array([[ 1.13, -0.64,  1.94],
       [ 3.70,  0.52, -5.57],
       [-4.25,  6.10, -1.90]])
->
array([[-0.64,  1.94],
       [ 0.52, -5.57]])

array([[ 2.66,  6.71,  0.22,  2.22],
       [ 2.97,  5.39,  0.03, -1.42]])
->
array([[6.71, 0.22],
       [5.39, 0.03]])

array([[-3.51,  3.11, -0.54],
       [-5.81,  2.62, -4.17],
       [ 0.04,  0.32,  0.70]])
->
array([[ 3.11, -0.54],
       [ 2.62, -4.17]])

array([[ 2.61, -2.03, -4.30, -3.16, -0.29],
       [ 4.83,  1.78, -3.19, -6.26, -5.23]])
->
array([[-2.03, -4.30],
       [ 1.78, -3.19]])

array([[ 0.75,  5.48, -2.06, -0.57,  1.38],
       [ 0.90, -2.95,  0.61,  1.82,  0.46],
       [ 0.40, -3.93,  2.07,  3.39,  2.39]])
->
array([[ 5.48, -2.06],
       [-2.95,  0.61]])

array([[-2.76, -5.73, -3.82],
       [-4.68, -2.38, -5.13],
       [-2.30, -5.55, -3.01],
       [-3.43, -5.57, -4.65],
       [-4.17, -4.87, -5.27]])
->
array([[-5.73, -3.82],
       [-2.38, -5.13]])
---
array([[-6.06, -4.80, -4.08,  0.12, -2.86, -4.73, -0.65,  1.71,  1.27,
         1.84,  3.70, -2.80,  0.10, -1.78,  3.90, -1.63],
       [-4.20,  3.78,  0.91,  3.94, -1.50, -2.09, -2.07, -1.87, -1.84,
         5.14, -0.27, -1.99,  1.05,  4.57,  2.09, -0.74],
       [ 0.01, -6.59,  4.37,  1.78,  2.92,  1.86, -0.45,  0.63,  0.97,
         5.36,  4.84,  2.46, -2.41,  1.32,  5.93, -5.40]])
->
array([[-5.40,  5.93,  1.32, -2.41,  2.46,  4.84,  5.36,  0.97,  0.63,
        -0.45,  1.86,  2.92,  1.78,  4.37, -6.59,  0.01],
       [-0.74,  2.09,  4.57,  1.05, -1.99, -0.27,  5.14, -1.84, -1.87,
        -2.07, -2.09, -1.50,  3.94,  0.91,  3.78, -4.20],
       [-1.63,  3.90, -1.78,  0.10, -2.80,  3.70,  1.84,  1.27,  1.71,
        -0.65, -4.73, -2.86,  0.12, -4.08, -4.80, -6.06]])

array([[ 1.78,  0.59],
       [ 4.05, -2.66],
       [ 1.12,  0.81],
       [ 1.41, -0.68],
       [ 0.00,  4.13],
       [ 5.00,  3.56],
       [-6.29,  1.57],
       [ 2.71, -1.62],
       [ 2.55, -3.32]])
->
array([[-3.32,  2.55],
       [-1.62,  2.71],
       [ 1.57, -6.29],
       [ 3.56,  5.00],
       [ 4.13,  0.00],
       [-0.68,  1.41],
       [ 0.81,  1.12],
       [-2.66,  4.05],
       [ 0.59,  1.78]])

array([[ 1.37,  0.57],
       [-0.80,  1.04],
       [ 0.48,  1.87],
       [ 0.14, -0.17],
       [-1.30,  1.84],
       [ 0.43, -3.21],
       [-0.27, -2.10],
       [-1.00, -4.99],
       [-1.21, -0.14]])
->
array([[-0.14, -1.21],
       [-4.99, -1.00],
       [-2.10, -0.27],
       [-3.21,  0.43],
       [ 1.84, -1.30],
       [-0.17,  0.14],
       [ 1.87,  0.48],
       [ 1.04, -0.80],
       [ 0.57,  1.37]])

array([[-3.66, -4.00,  1.05,  3.65, -2.18, -0.03,  2.11,  1.40, -0.61,
        -4.04, -0.64],
       [ 2.99,  0.07, -5.07,  1.73,  3.73,  1.51,  2.33, -3.56,  5.83,
        -2.93, -2.33],
       [ 1.64, -1.02, -3.80, -0.73, -0.38, -1.58,  0.12,  1.06,  0.93,
        -6.91, -0.25],
       [ 6.04,  1.10,  0.37, -1.18,  3.95, -1.83, -0.77, -2.33, -2.02,
        -2.08, -0.89],
       [ 5.46,  1.28,  2.92,  1.77, -6.07, -0.41, -1.95,  6.16, -3.47,
        -1.17,  3.53]])
->
array([[ 3.53, -1.17, -3.47,  6.16, -1.95, -0.41, -6.07,  1.77,  2.92,
         1.28,  5.46],
       [-0.89, -2.08, -2.02, -2.33, -0.77, -1.83,  3.95, -1.18,  0.37,
         1.10,  6.04],
       [-0.25, -6.91,  0.93,  1.06,  0.12, -1.58, -0.38, -0.73, -3.80,
        -1.02,  1.64],
       [-2.33, -2.93,  5.83, -3.56,  2.33,  1.51,  3.73,  1.73, -5.07,
         0.07,  2.99],
       [-0.64, -4.04, -0.61,  1.40,  2.11, -0.03, -2.18,  3.65,  1.05,
        -4.00, -3.66]])

array([[ 6.29,  0.26, -1.38],
       [-0.64, -3.43,  1.40],
       [-4.11,  1.18,  0.47],
       [-0.64,  2.11, -0.45],
       [ 4.56,  1.18, -1.38],
       [-0.64,  0.26,  0.01],
       [ 2.83,  3.03, -1.84],
       [-5.85,  4.87, -0.45],
       [-0.64,  0.26,  0.01],
       [-0.64,  1.18,  0.01]])
->
array([[ 0.01,  1.18, -0.64],
       [ 0.01,  0.26, -0.64],
       [-0.45,  4.87, -5.85],
       [-1.84,  3.03,  2.83],
       [ 0.01,  0.26, -0.64],
       [-1.38,  1.18,  4.56],
       [-0.45,  2.11, -0.64],
       [ 0.47,  1.18, -4.11],
       [ 1.40, -3.43, -0.64],
       [-1.38,  0.26,  6.29]])

array([[-0.34,  2.55,  4.00, -2.71,  0.90, -1.97, -0.20,  2.37,  0.93],
       [ 0.56, -4.55, -4.68,  2.52,  2.22,  1.15,  5.25, -0.61,  4.69],
       [ 0.16,  3.15,  3.98, -3.52,  1.13, -3.14, -2.77, -3.08, -2.16],
       [-0.31,  1.04,  4.17,  0.70,  3.72,  0.43,  3.53, -2.29, -0.59],
       [-3.49,  1.93, -4.73,  2.04,  0.76,  2.22,  0.45,  3.42,  3.40]])
->
array([[ 3.40,  3.42,  0.45,  2.22,  0.76,  2.04, -4.73,  1.93, -3.49],
       [-0.59, -2.29,  3.53,  0.43,  3.72,  0.70,  4.17,  1.04, -0.31],
       [-2.16, -3.08, -2.77, -3.14,  1.13, -3.52,  3.98,  3.15,  0.16],
       [ 4.69, -0.61,  5.25,  1.15,  2.22,  2.52, -4.68, -4.55,  0.56],
       [ 0.93,  2.37, -0.20, -1.97,  0.90, -2.71,  4.00,  2.55, -0.34]])

array([[-0.66,  0.58,  2.66,  0.75,  3.44, -5.62],
       [-5.29,  2.18, -1.33, -4.87,  1.99,  0.44]])
->
array([[ 0.44,  1.99, -4.87, -1.33,  2.18, -5.29],
       [-5.62,  3.44,  0.75,  2.66,  0.58, -0.66]])
